Below is a small trained network, with its code and all its weights. Each question gives an input and a target symbol and asks what happens when units are switched off, that is, made to give their printed mean instead of their output.

import numpy as np


def w(rows, s, z=0):
    codes = np.array(rows[::2]) - 128.0
    scale = np.full(codes.shape[1], s)
    scale[-1] = z or s
    return codes * scale


def f(y):
    return y / 2 * (1 + np.tanh(0.7978845608 * (y + 0.044715 * y**3)))


def softmax(a):
    e = np.exp(a - a.max(-1, keepdims=True))
    return e / e.sum(-1, keepdims=True)


def log_softmax(a):
    a = a - a.max(-1, keepdims=True)
    return a - np.log(np.exp(a).sum(-1, keepdims=True))


def net(x, mask):
    ids = ['βδεζθλμφω'.index(c) for c in x.split()]
    T = len(ids)
    res = E[ids] + P[:T]
    u = 0
    for l in range(2):
        r = res
        for j in range(3):
            rows = slice(3 * j, 3 * j + 3)
            q, k, v = (r @ M[l][rows].T for M in (Q, K, V))
            z = softmax(np.where(np.tri(T) > 0, q @ k.T / 3**0.5, -1e9)) @ v
            o = O[l][rows]
            res = res + np.where(mask[u + j], z, o[:, -1]) @ o[:, :-1]
        u += 3
        y = f(res @ A[l][:, :-1].T + A[l][:, -1])
        res = res + np.where(mask[u : u + 12], y, B[l][:, -1]) @ B[l][:, :-1]
        u += 12
    return log_softmax(res[-1] @ U[:, :-1].T + U[:, -1])


Q, K, V, O, A, B = {}, {}, {}, {}, {}, {}
E = w([
[122,169,142,180,211,59,154,149,50],'β',
[157,142,31,132,114,92,170,19,150],'δ',
[100,129,85,235,178,75,160,136,190],'ε',
[174,38,78,141,154,177,111,35,115],'ζ',
[82,101,161,163,143,205,77,124,54],'θ',
[48,217,94,184,37,164,141,117,70],'λ',
[118,118,105,131,60,113,255,80,81],'μ',
[199,20,149,183,96,120,143,184,175],'φ',
[176,133,33,48,112,36,112,212,109],'ω',
],0.017)
P = w([
[68,156,162,99,185,44,48,1,162],'0',
[166,166,118,171,161,102,117,54,73],'1',
[137,129,120,146,152,110,136,90,106],'2',
[117,115,116,138,144,131,147,119,127],'3',
[103,105,115,126,140,148,154,142,138],'4',
[92,98,114,119,135,158,162,161,150],'5',
[86,97,109,109,129,166,167,171,162],'6',
[80,96,109,100,130,179,171,185,169],'7',
[79,97,107,107,129,186,173,184,180],'8',
],0.0085)
Q[0] = w([
[87,120,151,111,88,123,137,163,229],'L0H1',
[87,135,172,124,101,159,152,160,182],'L0H1',
[149,105,85,98,115,114,141,61,63],'L0H1',
[144,78,151,244,101,127,158,119,116],'L0H2',
[185,246,239,91,124,103,57,130,193],'L0H2',
[168,120,176,78,82,131,150,86,159],'L0H2',
[143,106,117,103,142,176,47,56,27],'L0H3',
[125,44,115,176,225,138,46,199,232],'L0H3',
[122,20,115,86,253,88,179,128,233],'L0H3',
],0.0065)
K[0] = w([
[141,120,122,114,68,80,63,100,82],'L0H1',
[153,149,74,81,150,95,78,167,134],'L0H1',
[110,167,158,165,173,142,170,146,185],'L0H1',
[112,98,90,100,155,179,199,142,122],'L0H2',
[125,145,203,200,175,134,132,2,123],'L0H2',
[59,110,112,177,159,102,155,119,102],'L0H2',
[181,58,175,155,169,155,70,79,150],'L0H3',
[92,81,46,77,201,180,57,194,91],'L0H3',
[220,70,79,93,151,85,129,110,115],'L0H3',
],0.0075)
V[0] = w([
[133,100,126,146,125,146,119,225,113],'L0H1',
[96,145,177,235,206,183,165,80,114],'L0H1',
[146,75,184,200,59,160,136,96,127],'L0H1',
[213,136,177,3,85,99,165,228,202],'L0H2',
[37,144,188,69,110,106,220,73,108],'L0H2',
[169,75,93,235,77,215,136,109,254],'L0H2',
[147,139,76,93,108,72,63,33,66],'L0H3',
[61,56,198,251,143,115,146,5,84],'L0H3',
[107,116,183,87,120,174,103,92,41],'L0H3',
],0.0052)
O[0] = w([
[70,113,123,114,71,103,128,146,201,72],'L0H1',
[159,180,106,213,143,103,106,118,90,179],'L0H1',
[154,145,115,170,184,173,149,179,155,137],'L0H1',
[149,198,132,129,210,169,250,129,131,141],'L0H2',
[130,63,75,171,104,127,114,191,81,65],'L0H2',
[114,208,150,96,143,77,130,135,101,91],'L0H2',
[97,169,167,168,102,148,175,237,169,254],'L0H3',
[2,115,169,61,124,86,105,128,169,194],'L0H3',
[141,159,106,89,161,85,142,108,182,98],'L0H3',
],0.0066,0.0043)
A[0] = w([
[194,113,44,115,131,114,104,33,95,147],'L0N1',
[123,155,138,121,112,98,72,212,111,1],'L0N2',
[95,128,95,152,129,124,140,237,106,166],'L0N3',
[78,135,187,67,152,102,184,79,151,142],'L0N4',
[178,110,106,198,185,199,99,40,97,137],'L0N5',
[96,83,203,104,74,150,164,130,119,111],'L0N6',
[126,140,207,146,50,138,136,239,163,98],'L0N7',
[144,94,29,103,103,131,95,164,179,149],'L0N8',
[255,180,152,195,114,193,208,154,68,118],'L0N9',
[108,202,143,9,160,28,112,121,93,100],'L0N10',
[147,52,74,47,157,82,125,163,71,102],'L0N11',
[66,157,176,150,124,160,154,91,130,139],'L0N12',
],0.0075,0.0033)
B[0] = w([
[52,120,140,8,107,128,131,108,194,171],'L0N1',
[99,116,85,34,185,62,182,103,112,134],'L0N2',
[221,181,132,95,154,77,65,111,127,217],'L0N3',
[192,121,120,141,141,197,216,153,140,160],'L0N4',
[98,151,173,6,189,149,88,114,221,187],'L0N5',
[176,52,139,123,139,128,72,89,139,152],'L0N6',
[141,99,175,98,163,73,136,41,197,180],'L0N7',
[125,73,116,57,170,84,118,177,91,176],'L0N8',
[200,132,153,153,81,72,204,59,137,254],'L0N9',
[63,145,168,77,149,104,133,254,141,150],'L0N10',
[168,174,129,87,113,88,79,148,194,159],'L0N11',
[184,143,134,181,143,203,81,109,141,180],'L0N12',
],0.0066,0.0063)
Q[1] = w([
[137,12,214,184,156,106,150,104,154],'L1H1',
[78,133,85,150,90,189,94,97,120],'L1H1',
[186,92,143,120,80,95,124,100,167],'L1H1',
[162,8,107,113,64,111,213,92,254],'L1H2',
[148,193,135,172,180,87,83,184,139],'L1H2',
[173,125,190,124,49,125,108,87,85],'L1H2',
[109,159,123,216,70,137,191,125,13],'L1H3',
[114,94,138,145,82,80,107,153,177],'L1H3',
[134,86,138,76,131,173,174,116,100],'L1H3',
],0.0094)
K[1] = w([
[94,176,143,120,134,187,202,170,155],'L1H1',
[145,76,32,86,136,39,92,209,108],'L1H1',
[90,188,181,136,205,111,196,99,132],'L1H1',
[254,171,49,52,205,143,218,145,151],'L1H2',
[71,161,195,198,197,176,183,56,170],'L1H2',
[132,114,127,90,154,225,95,156,85],'L1H2',
[180,115,36,76,66,52,51,164,124],'L1H3',
[134,233,128,111,124,144,155,124,131],'L1H3',
[116,91,114,171,166,132,85,209,165],'L1H3',
],0.0079)
V[1] = w([
[138,157,194,161,80,198,92,92,121],'L1H1',
[146,61,134,59,2,58,104,159,106],'L1H1',
[124,64,58,152,109,107,104,74,200],'L1H1',
[123,108,184,118,100,116,57,255,174],'L1H2',
[166,120,95,103,85,114,183,199,132],'L1H2',
[184,65,159,195,133,137,108,71,123],'L1H2',
[194,113,130,135,135,68,74,233,123],'L1H3',
[114,169,160,194,65,109,137,150,211],'L1H3',
[131,179,23,112,102,149,101,180,214],'L1H3',
],0.0068)
O[1] = w([
[77,141,84,148,22,161,56,166,196,53],'L1H1',
[107,154,217,132,110,151,225,169,123,132],'L1H1',
[140,178,92,185,174,119,191,38,216,241],'L1H1',
[254,247,35,123,104,122,131,184,122,254],'L1H2',
[100,175,144,236,108,60,74,120,133,201],'L1H2',
[154,12,159,175,169,183,83,192,228,64],'L1H2',
[230,207,117,171,200,135,103,111,164,135],'L1H3',
[208,34,87,184,135,98,144,182,87,138],'L1H3',
[223,110,5,63,225,209,100,51,124,126],'L1H3',
],0.0056,0.0036)
A[1] = w([
[164,138,23,157,106,116,190,105,96,63],'L1N1',
[150,10,187,114,192,106,169,142,75,1],'L1N2',
[183,171,153,121,123,133,211,139,113,22],'L1N3',
[156,29,156,102,163,160,153,126,239,107],'L1N4',
[115,135,163,113,244,194,65,84,193,90],'L1N5',
[128,156,151,83,125,51,81,225,57,215],'L1N6',
[198,125,70,77,76,147,126,156,176,114],'L1N7',
[72,214,126,223,169,74,145,177,106,147],'L1N8',
[2,113,72,68,153,196,129,130,119,155],'L1N9',
[55,60,68,140,72,82,127,196,138,121],'L1N10',
[78,163,157,113,216,242,69,131,62,53],'L1N11',
[95,153,73,251,80,111,145,90,94,133],'L1N12',
],0.0075,0.0044)
B[1] = w([
[87,55,192,94,80,146,150,137,143,254],'L1N1',
[88,138,53,119,191,116,201,104,62,169],'L1N2',
[68,61,119,159,82,96,45,127,111,237],'L1N3',
[183,160,95,93,34,181,143,169,153,243],'L1N4',
[105,39,166,122,92,55,123,189,72,238],'L1N5',
[159,148,254,138,148,164,96,91,111,235],'L1N6',
[98,148,135,171,142,116,84,123,68,225],'L1N7',
[167,91,74,74,93,119,79,163,116,214],'L1N8',
[194,189,117,153,138,105,156,115,68,211],'L1N9',
[81,111,99,153,174,237,149,93,91,172],'L1N10',
[102,112,91,166,77,119,77,116,241,193],'L1N11',
[156,78,105,95,132,146,138,190,69,231],'L1N12',
],0.0082,0.0071)
U = w([
[156,98,37,134,182,77,111,147,134,99],'β',
[118,90,115,2,80,122,132,141,162,65],'δ',
[195,171,125,166,117,157,189,173,175,177],'ε',
[143,170,98,132,160,96,177,53,157,251],'ζ',
[115,85,170,141,142,162,205,154,100,98],'θ',
[97,121,145,165,102,161,76,83,193,254],'λ',
[180,160,76,138,72,208,114,124,78,73],'μ',
[153,134,132,163,83,81,139,105,123,5],'φ',
[180,133,174,123,170,130,142,124,105,148],'ω',
],0.0076,0.0046)

Each question gives the input, a string of symbols that net reads in full, and the target symbol t.
The units are the heads (3 rows each of Q, K, V and O) and the neurons (one row each of A and B). Each row of codes is followed by its name. A weight is (code - 128) times the scale printed after its matrix; where a second scale follows, it is the last column's (O, A, B and U).
mask holds one flag per unit, layer by layer, with each layer's heads first. A switched-off unit (its flag False) gives its mean, the last column of its rows in O or B, instead of its output. The means were averaged over made-up inputs and are rounded, as every weight is.
A unit's drop is (log p(t) with every unit on - log p(t) with that unit switched off) / (log p(t) with every unit on - log p(t) with every unit switched off).
The circuit of an input: a set's keep is (log p(t) with only the set's units on - log p(t) with every unit switched off) / (log p(t) with every unit on - log p(t) with every unit switched off). Starting from the 12 units with the biggest drops (on a tie, the unit counted first), units are removed one at a time, each time the one whose removal leaves the highest keep (on an exact tie, the one counted first), for as long as the keep stays at least 0.8.
units of the circuit, in order: the units of the circuit, biggest drop first
top k neurons: the k neurons with the biggest drops, biggest first
top k neurons in layer l: the k neurons of layer l with the biggest drops, biggest first
which heads matter: for each layer, one digit per head in row order, 1 if its drop is at least 0.15 and else 0, layers parted by /
input ζ φ ζ ζ φ, target δ: top 2 neurons in layer 0	L0N7; L0N4
input ε β β θ ω δ μ φ ε, target ε: units of the circuit, in order	L0H3; L1N4; L1H2; L0N9
input μ δ δ ζ φ ε ζ θ φ, target β: top 3 neurons in layer 1	L1N2; L1N1; L1N6
input φ μ ε δ φ ζ θ φ, target δ: units of the circuit, in order	L1H2; L1N4
input ω μ ω, target θ: top 4 neurons in layer 0	L0N11; L0N4; L0N3; L0N8
input μ ω φ φ ω μ δ ε, target β: which heads matter	101 / 111
input φ φ δ ζ φ, target ζ: which heads matter	010 / 010
input θ ζ λ δ φ μ φ, target θ: units of the circuit, in order	L1H2; L1N2
input ζ θ ε β φ θ μ φ, target λ: which heads matter	011 / 101
input ε ω λ ω, target μ: top 3 neurons	L1N10; L0N12; L0N1
input θ ε μ ω δ, target δ: top 3 neurons	L1N1; L1N8; L0N11
input δ β λ φ φ ω φ φ ε, target ε: top neuron in layer 0	L0N5
input φ μ φ, target θ: units of the circuit, in order	L1N2; L1H2
input λ φ ζ, target δ: units of the circuit, in order	L0N5; L0N1
input φ μ μ φ μ, target ε: units of the circuit, in order	L1H3; L1N5; L0H1
input δ δ φ ε μ ζ, target δ: top 4 neurons	L1N4; L0N5; L1N5; L0N1
input μ δ φ λ φ, target μ: top neuron	L1N4
input θ δ δ ω ζ θ, target θ: top 4 neurons in layer 0	L0N9; L0N8; L0N11; L0N3
input φ β ε μ, target θ: top 2 neurons	L0N5; L1N10
input λ φ λ φ, target μ: which heads matter	001 / 111
input μ λ φ μ ω β ζ μ θ, target θ: which heads matter	000 / 110
input ω φ φ ζ δ ω, target ε: top 2 neurons	L0N9; L1N4
input μ λ ε ω ε λ φ λ β, target β: top neuron	L1N5
input β θ λ φ ζ ω ζ λ, target λ: which heads matter	000 / 001
input ζ θ ζ φ δ ω ε δ ω, target β: top 2 neurons in layer 0	L0N9; L0N8
input θ θ ζ ω ζ θ μ ζ, target ζ: which heads matter	010 / 011
input ζ β ζ θ θ, target λ: top neuron in layer 1	L1N11
input λ ω μ θ μ, target μ: which heads matter	000 / 011
input λ φ μ ω, target ω: which heads matter	000 / 000
input β λ φ φ φ, target ε: which heads matter	010 / 010
